Here is a tiny trained network, its code and every weight. The questions are about switching its units off for an input and a class, where a switched-off unit gives its printed mean instead of its output.

import numpy as np


def w(rows, s, z=0):
    codes = np.array(rows[::2]) - 128.0
    scale = np.full(codes.shape[1], s)
    scale[-1] = z or s
    return codes * scale


def f(y):
    return np.maximum(y, 0)


def log_softmax(a):
    a = a - a.max(-1, keepdims=True)
    return a - np.log(np.exp(a).sum(-1, keepdims=True))


def net(x, mask):
    res = np.array(x, float).reshape(1, 5) / 4 @ E
    y = f(res @ A[0][:, :-1].T + A[0][:, -1])
    res = res + np.where(mask, y, B[0][:, -1]) @ B[0][:, :-1]
    return log_softmax(res[-1] @ U[:, :-1].T + U[:, -1])


A, B = {}, {}
E = w([
[86,181,120,106,241,142,196,74,130,59,198,85],'x0',
[129,96,6,147,96,119,134,149,138,122,88,175],'x1',
[228,65,148,154,120,137,114,72,139,77,128,188],'x2',
[163,45,115,161,104,149,197,167,42,139,173,43],'x3',
[131,185,161,190,102,192,205,155,147,132,131,162],'x4',
],0.014)
A[0] = w([
[141,126,152,133,83,119,95,164,119,178,102,147,24],'N1',
[107,97,86,75,190,87,96,75,120,85,172,91,94],'N2',
[140,154,204,161,118,170,154,147,152,169,163,147,91],'N3',
[171,101,148,135,135,158,120,109,144,95,127,146,37],'N4',
[156,106,178,127,113,125,77,170,119,186,88,138,145],'N5',
[67,171,136,80,147,101,112,161,115,173,152,118,35],'N6',
[94,145,115,105,87,137,126,90,184,122,117,156,113],'N7',
[126,107,4,115,155,89,141,144,150,105,99,166,124],'N8',
[135,177,133,92,155,109,83,126,209,146,105,173,2],'N9',
[62,181,98,97,105,156,130,193,116,193,120,82,59],'N10',
[123,102,203,59,132,70,77,103,96,138,167,99,114],'N11',
[200,93,159,118,136,128,134,73,155,89,137,158,81],'N12',
[116,142,199,81,125,124,133,102,185,130,114,138,99],'N13',
[108,175,113,168,135,197,180,114,130,99,151,160,54],'N14',
[126,94,125,102,105,87,96,152,121,108,92,109,149],'N15',
[165,85,165,155,139,109,163,152,64,162,146,68,83],'N16',
],0.013,0.0036)
B[0] = w([
[85,200,179,119,187,135,178,43,102,58,57,115,210],'N1',
[169,159,87,76,200,134,134,59,99,124,33,160,231],'N2',
[150,180,2,213,65,116,126,125,207,232,116,202,202],'N3',
[104,76,178,150,148,54,38,203,162,102,111,87,179],'N4',
[149,184,129,92,161,87,174,70,107,84,64,129,226],'N5',
[98,89,191,109,136,67,81,196,192,101,119,165,208],'N6',
[138,92,112,111,115,165,131,153,48,152,161,76,189],'N7',
[116,216,141,189,46,201,103,202,110,111,220,154,248],'N8',
[237,34,150,75,106,190,191,107,50,159,154,82,224],'N9',
[129,54,175,165,159,115,51,198,134,77,85,184,249],'N10',
[109,209,5,222,53,122,113,177,141,155,197,187,211],'N11',
[130,117,195,151,173,26,59,234,214,118,113,131,217],'N12',
[177,141,147,119,102,130,246,186,74,130,232,100,190],'N13',
[182,166,96,91,180,95,158,61,135,152,8,147,204],'N14',
[103,162,68,94,138,115,108,146,54,130,64,124,196],'N15',
[194,116,176,75,161,196,195,165,50,180,170,118,233],'N16',
],0.0084,0.018)
U = w([
[176,41,141,94,134,168,191,146,76,157,158,80,116],'0',
[124,63,184,136,168,87,83,163,164,116,119,152,123],'1',
[118,217,164,97,199,128,165,55,123,96,99,134,99],'2',
[153,118,6,136,97,117,119,109,131,186,86,181,141],'3',
[124,200,96,177,96,157,149,157,132,130,199,156,130],'4',
[135,144,116,119,131,135,136,120,130,148,142,132,249],'5',
[105,100,151,125,107,138,139,103,164,97,156,116,99],'6',
[114,109,139,129,109,123,133,79,159,152,161,92,104],'7',
],0.015,0.011)

Each question gives the input, the list of numbers given to net, and the class t.
The units are the neurons (one row each of A and B). Each row of codes is followed by its name. A weight is (code - 128) times the scale printed after its matrix; where a second scale follows, it is the last column's (A, B and U).
mask holds one flag per neuron, in row order. A switched-off neuron (its flag False) gives its mean, the last column of its row in B, instead of its output. The means were averaged over made-up inputs and are rounded, as every weight is.
A unit's drop is (log p(t) with every unit on - log p(t) with that unit switched off) / (log p(t) with every unit on - log p(t) with every unit switched off).
The circuit of an input: a set's keep is (log p(t) with only the set's units on - log p(t) with every unit switched off) / (log p(t) with every unit on - log p(t) with every unit switched off). Starting from the 12 units with the biggest drops (on a tie, the unit counted first), units are removed one at a time, each time the one whose removal leaves the highest keep (on an exact tie, the one counted first), for as long as the keep stays at least 0.8.
circuit, biggest first: the units of the circuit, biggest drop first
most important unit: the unit with the biggest drop
k most important neurons: the k neurons with the biggest drops, biggest first
drop of u: that unit's drop, to one decimal
input [1,7,4,-1,-2], class 4: circuit, biggest first	N8
input [5,7,-3,6,-1], class 4: 2 most important neurons	N8; N9
input [-8,-6,1,-8,-8], class 0: 2 most important neurons	N9; N13
input [-2,4,0,4,-4], class 0: 3 most important neurons	N11; N3; N16
input [-2,-5,6,-6,-4], class 0: 3 most important neurons	N9; N13; N10
input [-2,-2,0,5,-6], class 3: 3 most important neurons	N11; N9; N13
input [-3,6,-6,4,-2], class 1: 4 most important neurons	N10; N11; N3; N13
input [2,0,7,-8,3], class 0: 2 most important neurons	N9; N13
input [4,2,4,5,8], class 3: circuit, biggest first	N3; N14
input [3,-6,-5,-4,2], class 4: 4 most important neurons	N13; N3; N12; N11
input [6,2,6,-3,8], class 3: 4 most important neurons	N3; N14; N1; N5
input [-4,-4,1,-6,6], class 0: 4 most important neurons	N9; N13; N11; N8
input [7,8,-6,-1,-4], class 4: 3 most important neurons	N8; N1; N5
input [-4,-8,1,-7,-4], class 4: 2 most important neurons	N11; N16
input [-8,-3,7,1,-6], class 2: circuit, biggest first	N5
input [-6,4,5,0,-6], class 2: circuit, biggest first	N1; N5
input [4,-6,6,2,-8], class 3: circuit, biggest first	N11; N2
input [-8,0,-2,-6,-7], class 2: drop of N1	1.1
input [-6,-2,-3,3,4], class 2: drop of N1	0.7
input [2,-7,-6,-4,-3], class 4: drop of N12	0.4
input [1,-1,3,7,-8], class 3: most important unit	N11
